Below are the code and all the weights of a small trained network. Each question names an input and a class and asks about switching units off, where a switched-off unit gives its printed mean instead of its output.

import numpy as np


def w(rows, s, z=0):
    codes = np.array(rows[::2]) - 128.0
    scale = np.full(codes.shape[1], s)
    scale[-1] = z or s
    return codes * scale


def norm(h):
    return h / np.sqrt((h * h).mean(-1, keepdims=True) + 1e-5)


def f(y):
    return np.maximum(y, 0)


def log_softmax(a):
    a = a - a.max(-1, keepdims=True)
    return a - np.log(np.exp(a).sum(-1, keepdims=True))


def net(x, mask):
    res = np.array(x, float).reshape(1, 8) / 4 @ E
    u = 0
    for l in range(3):
        y = f(norm(res) @ A[l][:, :-1].T + A[l][:, -1])
        res = res + np.where(mask[u : u + 3], y, B[l][:, -1]) @ B[l][:, :-1]
        u += 3
    return log_softmax(norm(res)[-1] @ U[:, :-1].T + U[:, -1])


A, B = {}, {}
E = w([
[162,186,147,206,142,224,185],'x0',
[127,126,121,125,130,131,127],'x1',
[129,130,124,130,129,131,132],'x2',
[126,127,132,127,130,126,126],'x3',
[139,113,59,181,111,175,2],'x4',
[191,167,135,114,235,91,89],'x5',
[125,128,128,131,129,133,134],'x6',
[187,25,70,233,147,59,202],'x7',
],0.0026)
A[0] = w([
[57,132,143,182,65,108,141,2],'L0N0',
[132,183,117,223,122,183,155,83],'L0N1',
[173,167,159,123,254,106,66,42],'L0N2',
],0.0043,0.0024)
B[0] = w([
[198,47,51,28,84,154,146,159],'L0N0',
[198,56,194,111,193,204,112,249],'L0N1',
[238,169,2,48,27,184,232,248],'L0N2',
],0.0049,0.0018)
A[1] = w([
[137,152,60,219,92,210,63,129],'L1N0',
[85,82,68,71,109,41,75,202],'L1N1',
[63,41,135,95,4,226,138,2],'L1N2',
],0.0048,0.00079)
B[1] = w([
[102,65,162,6,228,2,76,230],'L1N0',
[210,108,210,164,217,240,124,234],'L1N1',
[243,232,58,76,169,121,161,252],'L1N2',
],0.0053,0.0036)
A[2] = w([
[156,163,199,112,170,179,104,255],'L2N0',
[156,85,78,227,151,59,147,93],'L2N1',
[93,182,179,123,139,104,253,81],'L2N2',
],0.007,0.0025)
B[2] = w([
[71,95,129,225,66,105,187,254],'L2N0',
[41,229,146,97,48,158,127,180],'L2N1',
[143,86,113,92,196,113,2,182],'L2N2',
],0.007,0.0072)
U = w([
[255,153,69,86,107,138,177,105],'0',
[125,58,153,196,112,130,163,251],'1',
[130,78,140,105,195,92,33,77],'2',
[39,196,126,137,37,110,123,59],'3',
],0.0095,0.0022)

Each question gives the input, the list of numbers given to net, and the class t.
The units are the neurons (one row each of A and B). Each row of codes is followed by its name. A weight is (code - 128) times the scale printed after its matrix; where a second scale follows, it is the last column's (A, B and U).
mask holds one flag per neuron, layer by layer. A switched-off neuron (its flag False) gives its mean, the last column of its row in B, instead of its output. The means were averaged over made-up inputs and are rounded, as every weight is.
A unit's drop is (log p(t) with every unit on - log p(t) with that unit switched off) / (log p(t) with every unit on - log p(t) with every unit switched off).
The circuit of an input: a set's keep is (log p(t) with only the set's units on - log p(t) with every unit switched off) / (log p(t) with every unit on - log p(t) with every unit switched off). Starting from all 9 units, units are removed one at a time, each time the one whose removal leaves the highest keep (on an exact tie, the one counted first), for as long as the keep stays at least 0.8.
circuit, biggest first: the units of the circuit, biggest drop first
most important unit: the unit with the biggest drop
top k neurons: the k neurons with the biggest drops, biggest first
top k neurons in layer l: the k neurons of layer l with the biggest drops, biggest first
input [6,-3,0,5,-7,-8,8,5], class 0: most important unit => L2N0
input [7,-3,-3,6,-6,-2,1,-5], class 1: circuit, biggest first => (L2N0 L2N1)
input [-8,-3,6,6,-4,7,5,-6], class 1: top 3 neurons => (L1N2 L2N0 L1N1)
input [-6,-1,-3,-8,-5,3,0,7], class 3: circuit, biggest first => (L2N1 L1N0)
input [-8,-3,8,-6,5,-2,5,-6], class 1: top 2 neurons => (L1N1 L2N0)
input [-5,6,-7,2,-7,-6,6,-6], class 2: circuit, biggest first => (L2N2 L2N1)
input [-8,3,6,-1,-5,7,1,-3], class 1: circuit, biggest first => (L1N1 L2N0 L1N0)
input [5,-4,-5,-1,2,-3,2,6], class 3: top 3 neurons => (L2N1 L1N1 L0N2)
input [-7,-7,-6,0,-2,-4,4,-7], class 1: top 2 neurons => (L1N1 L2N0)
input [0,6,8,1,7,-7,5,-6], class 0: top 3 neurons => (L1N2 L2N2 L2N1)
input [6,-5,0,2,3,0,-3,-6], class 1: top 2 neurons => (L2N0 L2N1)
input [0,5,-8,3,8,-6,6,-8], class 2: top 3 neurons => (L1N0 L2N1 L0N2)
input [6,-4,7,4,-4,5,-1,-6], class 1: top 3 neurons => (L2N0 L1N2 L2N1)
input [8,1,-8,7,-3,-3,-5,-7], class 1: top 4 neurons => (L2N0 L2N1 L0N1 L0N2)
input [-8,6,-7,2,-4,5,2,-8], class 1: top 4 neurons => (L1N1 L2N1 L2N0 L1N2)
input [-3,-6,1,5,-1,-4,-4,7], class 3: circuit, biggest first => (L2N1)
input [-3,-3,-4,5,5,0,1,7], class 3: top 2 neurons => (L2N1 L2N2)
input [0,-5,3,5,4,5,-6,7], class 3: top 2 neurons => (L2N1 L1N2)
input [0,-7,-4,-3,8,-2,-5,7], class 2: top 2 neurons => (L1N0 L2N0)
input [3,2,-3,-4,8,-8,3,-7], class 0: circuit, biggest first => (L1N2)
input [5,6,-8,6,5,4,-2,-3], class 1: top 3 neurons => (L1N2 L2N0 L0N1)
input [0,8,1,2,1,6,-6,-6], class 0: top 2 neurons => (L0N2 L2N1)
input [0,-2,-6,0,-7,-7,-5,3], class 0: top 2 neurons in layer 1 => (L1N2 L1N0)
input [-3,0,-4,-6,-8,-8,5,0], class 0: top 2 neurons in layer 1 => (L1N2 L1N0)
input [6,-5,5,3,8,4,-5,5], class 2: top 2 neurons in layer 2 => (L2N0 L2N1)
input [-5,6,-1,-4,3,-4,-7,6], class 3: top 2 neurons in layer 0 => (L0N2 L0N1)
input [2,0,0,-8,4,-1,3,-3], class 2: circuit, biggest first => (L1N0)
input [-5,-8,-7,6,-4,-5,5,8], class 3: top 2 neurons in layer 2 => (L2N1 L2N0)
input [-1,-4,-3,-7,-6,4,0,-5], class 2: top 2 neurons in layer 2 => (L2N2 L2N1)
input [2,4,5,5,0,6,-1,8], class 3: top 2 neurons in layer 1 => (L1N2 L1N1)
